Here is a tiny trained network, its code and every weight. The questions are about switching its units off for an input and a class, where a switched-off unit gives its printed mean instead of its output.

import numpy as np


def w(rows, s, z=0):
    codes = np.array(rows[::2]) - 128.0
    scale = np.full(codes.shape[1], s)
    scale[-1] = z or s
    return codes * scale


def norm(h):
    return h / np.sqrt((h * h).mean(-1, keepdims=True) + 1e-5)


def f(y):
    return np.maximum(y, 0)


def log_softmax(a):
    a = a - a.max(-1, keepdims=True)
    return a - np.log(np.exp(a).sum(-1, keepdims=True))


def net(x, mask):
    res = np.array(x, float).reshape(1, 4) / 4 @ E
    u = 0
    for l in range(3):
        y = f(norm(res) @ A[l][:, :-1].T + A[l][:, -1])
        res = res + np.where(mask[u : u + 9], y, B[l][:, -1]) @ B[l][:, :-1]
        u += 9
    return log_softmax(norm(res)[-1] @ U[:, :-1].T + U[:, -1])


A, B = {}, {}
E = w([
[173,186,155,84,106,56,172,149,115,122,129,191],'x0',
[191,112,20,204,73,138,161,89,188,106,189,114],'x1',
[112,86,165,199,108,86,59,198,133,71,117,125],'x2',
[64,170,53,77,67,165,23,107,191,112,156,254],'x3',
],0.0067)
A[0] = w([
[150,141,81,128,115,60,132,118,117,115,132,131,110],'L0N0',
[183,254,144,66,91,109,147,158,142,77,67,135,141],'L0N1',
[92,142,101,88,166,148,166,121,136,112,188,119,92],'L0N2',
[146,136,133,114,92,180,125,156,158,142,159,236,177],'L0N3',
[142,103,149,175,107,84,70,211,151,117,153,137,22],'L0N4',
[145,154,158,111,166,157,98,138,161,108,161,136,164],'L0N5',
[110,117,110,142,120,173,23,115,123,201,132,32,128],'L0N6',
[150,172,81,70,127,119,149,112,103,179,100,118,9],'L0N7',
[166,148,163,178,141,79,185,102,78,72,135,123,191],'L0N8',
],0.0081,0.0015)
B[0] = w([
[133,104,210,139,123,125,106,48,85,126,134,158,183],'L0N0',
[126,113,133,168,117,182,92,138,106,142,225,128,241],'L0N1',
[101,172,82,171,156,3,96,213,59,128,147,65,179],'L0N2',
[130,66,161,88,119,124,186,206,168,134,74,115,252],'L0N3',
[182,226,70,175,221,81,131,104,103,164,51,140,222],'L0N4',
[144,128,154,110,99,107,188,114,111,103,63,92,162],'L0N5',
[184,83,93,125,112,158,104,199,96,134,224,122,232],'L0N6',
[117,165,110,243,135,120,109,160,141,171,73,122,198],'L0N7',
[101,100,105,75,95,122,147,192,167,107,118,180,254],'L0N8',
],0.0071,0.0058)
A[1] = w([
[170,151,9,165,158,218,151,174,2,167,92,99,254],'L1N0',
[73,83,201,88,185,221,20,150,93,131,106,83,223],'L1N1',
[165,19,94,168,104,132,144,42,206,73,186,103,199],'L1N2',
[113,181,73,85,131,184,164,100,187,250,157,133,153],'L1N3',
[148,148,162,109,197,90,127,16,105,100,133,191,94],'L1N4',
[196,111,178,139,194,163,255,99,136,130,158,45,153],'L1N5',
[197,179,166,178,103,94,85,117,81,141,121,163,42],'L1N6',
[92,144,52,40,94,130,43,110,200,114,121,195,9],'L1N7',
[204,164,40,179,23,71,125,10,246,92,130,21,169],'L1N8',
],0.0056,0.00093)
B[1] = w([
[77,90,111,119,146,77,87,106,227,140,134,249,255],'L1N0',
[122,187,116,174,136,208,231,72,125,179,170,108,201],'L1N1',
[138,167,184,127,190,210,237,74,68,164,150,128,191],'L1N2',
[206,160,88,188,141,68,51,155,37,54,83,143,176],'L1N3',
[93,80,118,43,99,158,149,129,168,66,162,149,133],'L1N4',
[196,107,74,135,60,128,50,132,121,70,62,149,206],'L1N5',
[109,127,178,38,166,117,36,88,119,255,175,121,169],'L1N6',
[157,93,156,119,151,148,122,163,48,85,68,35,180],'L1N7',
[45,156,229,98,195,120,163,137,99,167,86,92,203],'L1N8',
],0.0071,0.0074)
A[2] = w([
[134,127,152,67,79,93,137,147,134,65,215,99,36],'L2N0',
[122,55,152,94,142,111,227,154,254,208,124,191,254],'L2N1',
[95,176,178,102,182,132,208,79,124,93,159,95,236],'L2N2',
[149,77,138,124,84,142,107,163,112,161,225,116,230],'L2N3',
[131,189,72,215,139,117,55,137,137,174,87,73,159],'L2N4',
[204,176,249,59,61,101,112,137,95,119,158,159,139],'L2N5',
[149,57,131,90,66,170,152,206,167,56,29,118,100],'L2N6',
[161,90,70,112,122,138,146,164,73,84,115,100,73],'L2N7',
[153,131,138,114,175,80,61,219,159,164,155,106,180],'L2N8',
],0.0061,0.00067)
B[2] = w([
[120,125,85,120,109,98,80,104,175,128,206,131,141],'L2N0',
[49,205,178,38,67,164,98,161,112,141,142,95,254],'L2N1',
[77,251,144,146,170,145,132,97,179,138,150,82,177],'L2N2',
[153,55,116,117,78,126,115,73,169,50,242,196,191],'L2N3',
[199,159,80,130,163,40,138,113,146,126,104,140,213],'L2N4',
[150,140,2,221,153,223,174,85,158,126,183,117,229],'L2N5',
[156,120,170,37,42,165,101,90,99,101,43,92,239],'L2N6',
[165,116,141,87,94,191,160,148,65,132,92,142,194],'L2N7',
[102,37,94,109,105,104,163,93,130,63,80,127,252],'L2N8',
],0.0073,0.0056)
U = w([
[163,95,123,72,58,181,138,151,76,93,34,75,142],'0',
[129,128,72,161,199,12,99,136,120,153,55,169,148],'1',
[73,217,171,138,178,188,196,105,111,197,161,90,141],'2',
[160,68,56,155,103,180,128,123,135,152,226,170,147],'3',
[58,119,168,40,69,105,104,119,175,123,153,128,124],'4',
[133,126,223,169,83,47,67,61,146,94,186,28,2],'5',
[140,171,159,168,88,76,76,100,182,88,170,11,14],'6',
],0.011,0.0074)

Each question gives the input, the list of numbers given to net, and the class t.
The units are the neurons (one row each of A and B). Each row of codes is followed by its name. A weight is (code - 128) times the scale printed after its matrix; where a second scale follows, it is the last column's (A, B and U).
mask holds one flag per neuron, layer by layer. A switched-off neuron (its flag False) gives its mean, the last column of its row in B, instead of its output. The means were averaged over made-up inputs and are rounded, as every weight is.
A unit's drop is (log p(t) with every unit on - log p(t) with that unit switched off) / (log p(t) with every unit on - log p(t) with every unit switched off).
The circuit of an input: a set's keep is (log p(t) with only the set's units on - log p(t) with every unit switched off) / (log p(t) with every unit on - log p(t) with every unit switched off). Starting from the 12 units with the biggest drops (on a tie, the unit counted first), units are removed one at a time, each time the one whose removal leaves the highest keep (on an exact tie, the one counted first), for as long as the keep stays at least 0.8.
circuit, biggest first: the units of the circuit, biggest drop first
most important unit: the unit with the biggest drop
k most important neurons: the k neurons with the biggest drops, biggest first
top k neurons in layer l: the k neurons of layer l with the biggest drops, biggest first
input [-6,5,-6,6], class 0: 3 most important neurons	(L1N7; L0N4; L0N3)
input [7,6,-5,8], class 0: most important unit	L1N7
input [6,-5,0,0], class 3: circuit, biggest first	(L0N1; L2N5)
input [-8,-8,-8,2], class 1: circuit, biggest first	(L1N3; L2N1)
input [-2,3,-2,3], class 4: 4 most important neurons	(L0N2; L1N5; L0N8; L0N3)
input [-7,8,-5,1], class 2: 3 most important neurons	(L1N2; L1N8; L0N1)
input [8,1,3,-5], class 3: circuit, biggest first	(L2N5; L0N1)
input [-8,-1,5,-6], class 3: 3 most important neurons	(L0N6; L0N3; L1N1)
input [6,7,0,-6], class 2: 4 most important neurons	(L1N2; L0N3; L0N6; L1N8)
input [3,2,-5,4], class 1: 3 most important neurons	(L0N7; L1N3; L0N8)
input [7,-6,-7,6], class 1: top 4 neurons in layer 1	(L1N3; L1N2; L1N5; L1N1)
input [6,-7,-7,-3], class 1: 2 most important neurons	(L0N7; L1N3)
input [-2,-1,-5,6], class 0: 2 most important neurons	(L0N3; L0N4)
input [-1,2,-8,8], class 0: circuit, biggest first	(L1N7)
input [8,2,1,3], class 3: 2 most important neurons	(L0N1; L2N5)
input [-3,5,1,0], class 2: top 2 neurons in layer 1	(L1N2; L1N8)
input [7,4,-5,-2], class 3: 4 most important neurons	(L0N1; L0N4; L0N0; L0N8)
input [-8,0,-4,8], class 0: 2 most important neurons	(L1N7; L0N1)
input [3,-4,-7,5], class 1: circuit, biggest first	(L0N7; L1N3)
input [0,3,-1,2], class 4: top neuron in layer 2	(L2N1)
input [0,-7,5,-5], class 2: top 3 neurons in layer 0	(L0N3; L0N2; L0N7)
